Below are the code and all the weights of a small trained network. Each question names an input and a class and asks about switching units off, where a switched-off unit gives its printed mean instead of its output.

import numpy as np


def w(rows, s, z=0):
    codes = np.array(rows[::2]) - 128.0
    scale = np.full(codes.shape[1], s)
    scale[-1] = z or s
    return codes * scale


def norm(h):
    return h / np.sqrt((h * h).mean(-1, keepdims=True) + 1e-5)


def f(y):
    return y / 2 * (1 + np.tanh(0.7978845608 * (y + 0.044715 * y**3)))


def log_softmax(a):
    a = a - a.max(-1, keepdims=True)
    return a - np.log(np.exp(a).sum(-1, keepdims=True))


def net(x, mask):
    res = np.array(x, float).reshape(1, 6) / 4 @ E
    u = 0
    for l in range(2):
        y = f(norm(res) @ A[l][:, :-1].T + A[l][:, -1])
        res = res + np.where(mask[u : u + 10], y, B[l][:, -1]) @ B[l][:, :-1]
        u += 10
    return log_softmax(norm(res)[-1] @ U[:, :-1].T + U[:, -1])


A, B = {}, {}
E = w([
[40,196,80,254,68,126,173],'x0',
[52,31,115,98,50,123,197],'x1',
[165,100,138,106,202,9,195],'x2',
[90,92,136,233,218,229,92],'x3',
[28,86,110,124,137,133,15],'x4',
[110,122,46,108,175,152,205],'x5',
],0.0051)
A[0] = w([
[126,52,172,64,102,30,173,49],'0.n0',
[63,163,139,237,80,126,117,52],'0.n1',
[64,148,35,96,133,121,219,53],'0.n2',
[86,159,76,204,122,102,178,119],'0.n3',
[254,181,133,133,137,73,128,113],'0.n4',
[38,92,126,80,54,189,83,2],'0.n5',
[177,181,163,56,55,124,89,72],'0.n6',
[187,185,125,82,55,101,83,56],'0.n7',
[119,141,52,105,169,84,227,120],'0.n8',
[110,97,165,105,130,200,48,169],'0.n9',
],0.0096,0.0066)
B[0] = w([
[150,63,192,69,53,54,140,238],'0.n0',
[175,144,185,110,72,159,49,208],'0.n1',
[27,113,119,195,159,139,174,200],'0.n2',
[76,127,186,106,126,194,100,218],'0.n3',
[108,158,126,67,184,154,111,235],'0.n4',
[145,77,1,132,41,133,82,183],'0.n5',
[83,191,121,145,122,76,151,203],'0.n6',
[124,199,112,139,111,81,140,182],'0.n7',
[72,93,132,115,138,167,142,233],'0.n8',
[137,125,54,182,133,79,160,254],'0.n9',
],0.0098,0.0049)
A[1] = w([
[111,105,140,163,111,138,123,131],'1.n0',
[153,145,163,95,221,143,122,2],'1.n1',
[138,80,87,170,116,180,166,139],'1.n2',
[176,33,81,126,63,180,97,102],'1.n3',
[130,254,138,74,81,107,147,2],'1.n4',
[132,126,72,185,199,97,44,61],'1.n5',
[87,88,120,115,115,92,107,155],'1.n6',
[160,172,242,169,28,179,72,12],'1.n7',
[243,130,127,121,173,213,215,88],'1.n8',
[168,85,108,209,200,125,94,91],'1.n9',
],0.0087,0.0043)
B[1] = w([
[167,167,64,115,115,182,145,172],'1.n0',
[138,73,104,80,179,215,103,157],'1.n1',
[141,187,37,168,56,123,165,218],'1.n2',
[157,214,57,69,115,81,88,249],'1.n3',
[44,171,72,191,215,54,66,223],'1.n4',
[118,16,188,179,134,82,119,223],'1.n5',
[221,105,142,146,77,160,144,251],'1.n6',
[135,162,239,165,130,185,1,252],'1.n7',
[181,221,143,81,83,179,185,156],'1.n8',
[230,95,231,207,174,50,155,200],'1.n9',
],0.0068,0.0028)
U = w([
[97,228,111,103,171,42,116,127],'0',
[165,155,165,41,239,198,165,69],'1',
[155,55,188,26,78,57,197,113],'2',
[207,44,157,202,195,93,124,134],'3',
[243,194,117,154,119,168,199,2],'4',
[53,78,115,138,123,211,211,164],'5',
[133,170,179,170,100,206,41,176],'6',
[160,96,6,152,52,112,96,159],'7',
],0.017,0.0039)

Each question gives the input, the list of numbers given to net, and the class t.
The units are the neurons (one row each of A and B). Each row of codes is followed by its name. A weight is (code - 128) times the scale printed after its matrix; where a second scale follows, it is the last column's (A, B and U).
mask holds one flag per neuron, layer by layer. A switched-off neuron (its flag False) gives its mean, the last column of its row in B, instead of its output. The means were averaged over made-up inputs and are rounded, as every weight is.
A unit's drop is (log p(t) with every unit on - log p(t) with that unit switched off) / (log p(t) with every unit on - log p(t) with every unit switched off).
The circuit of an input: a set's keep is (log p(t) with only the set's units on - log p(t) with every unit switched off) / (log p(t) with every unit on - log p(t) with every unit switched off). Starting from the 12 units with the biggest drops (on a tie, the unit counted first), units are removed one at a time, each time the one whose removal leaves the highest keep (on an exact tie, the one counted first), for as long as the keep stays at least 0.8.
units of the circuit, in order: the units of the circuit, biggest drop first
top k neurons: the k neurons with the biggest drops, biggest first
top k neurons in layer l: the k neurons of layer l with the biggest drops, biggest first
drop of u: that unit's drop, to one decimal
input [6,-2,1,-7,4,-5], class 6: units of the circuit, in order	(0.n1)
input [7,-3,8,6,3,2], class 6: units of the circuit, in order	(0.n3, 0.n1)
input [2,1,-3,7,2,6], class 7: top 3 neurons	(1.n2, 0.n9, 0.n4)
input [-1,-8,6,-2,7,2], class 1: top 2 neurons	(0.n4, 0.n9)
input [-5,-8,-6,1,-6,1], class 1: top 2 neurons	(0.n4, 1.n1)
input [-5,3,-3,7,-4,-4], class 4: top 3 neurons	(1.n2, 1.n8, 0.n6)
input [7,6,-3,6,4,1], class 6: top 2 neurons	(0.n1, 0.n3)
input [-5,7,-1,-7,8,-5], class 7: top 2 neurons	(0.n5, 0.n9)
input [4,-8,-1,7,3,6], class 3: units of the circuit, in order	(1.n9, 1.n5)
input [-2,1,-8,-6,-2,-2], class 0: top 2 neurons	(0.n6, 0.n7)
input [-6,-3,7,7,-4,-6], class 1: top 2 neurons	(0.n4, 1.n8)
input [8,3,-1,-5,-3,-2], class 6: top 2 neurons	(0.n1, 1.n7)
input [3,-8,0,8,-2,-7], class 3: top 2 neurons in layer 0	(0.n9, 0.n3)
input [0,-8,6,-2,8,7], class 1: top 3 neurons in layer 0	(0.n9, 0.n5, 0.n8)
input [8,8,3,0,8,-6], class 6: top 4 neurons	(0.n1, 1.n7, 0.n3, 0.n9)
input [1,2,-6,8,1,-3], class 7: units of the circuit, in order	(0.n9)
input [-5,-4,6,-8,-6,1], class 0: top 2 neurons	(0.n4, 1.n4)
input [5,5,-6,5,6,-6], class 7: top 3 neurons	(0.n5, 0.n9, 1.n3)
input [2,-8,0,2,3,8], class 3: top 2 neurons	(0.n4, 1.n9)
input [4,-1,-2,3,4,7], class 6: units of the circuit, in order	(0.n1)
input [-3,-1,-3,-6,3,1], class 0: top 2 neurons in layer 0	(0.n6, 0.n7)
input [-2,-7,3,0,-1,-1], class 1: top 2 neurons	(0.n4, 1.n1)
input [-2,-2,8,0,-4,-6], class 1: top 2 neurons in layer 1	(1.n1, 1.n5)
input [-3,5,0,6,-6,-8], class 4: drop of 1.n8	0.2
input [-1,1,5,0,2,8], class 5: drop of 0.n2	0.1
input [5,8,7,-3,0,8], class 5: drop of 0.n2	0.4
input [-2,-7,5,0,4,6], class 1: drop of 0.n4	0.1
input [-2,-7,-7,1,-7,1], class 1: units of the circuit, in order	(0.n4)
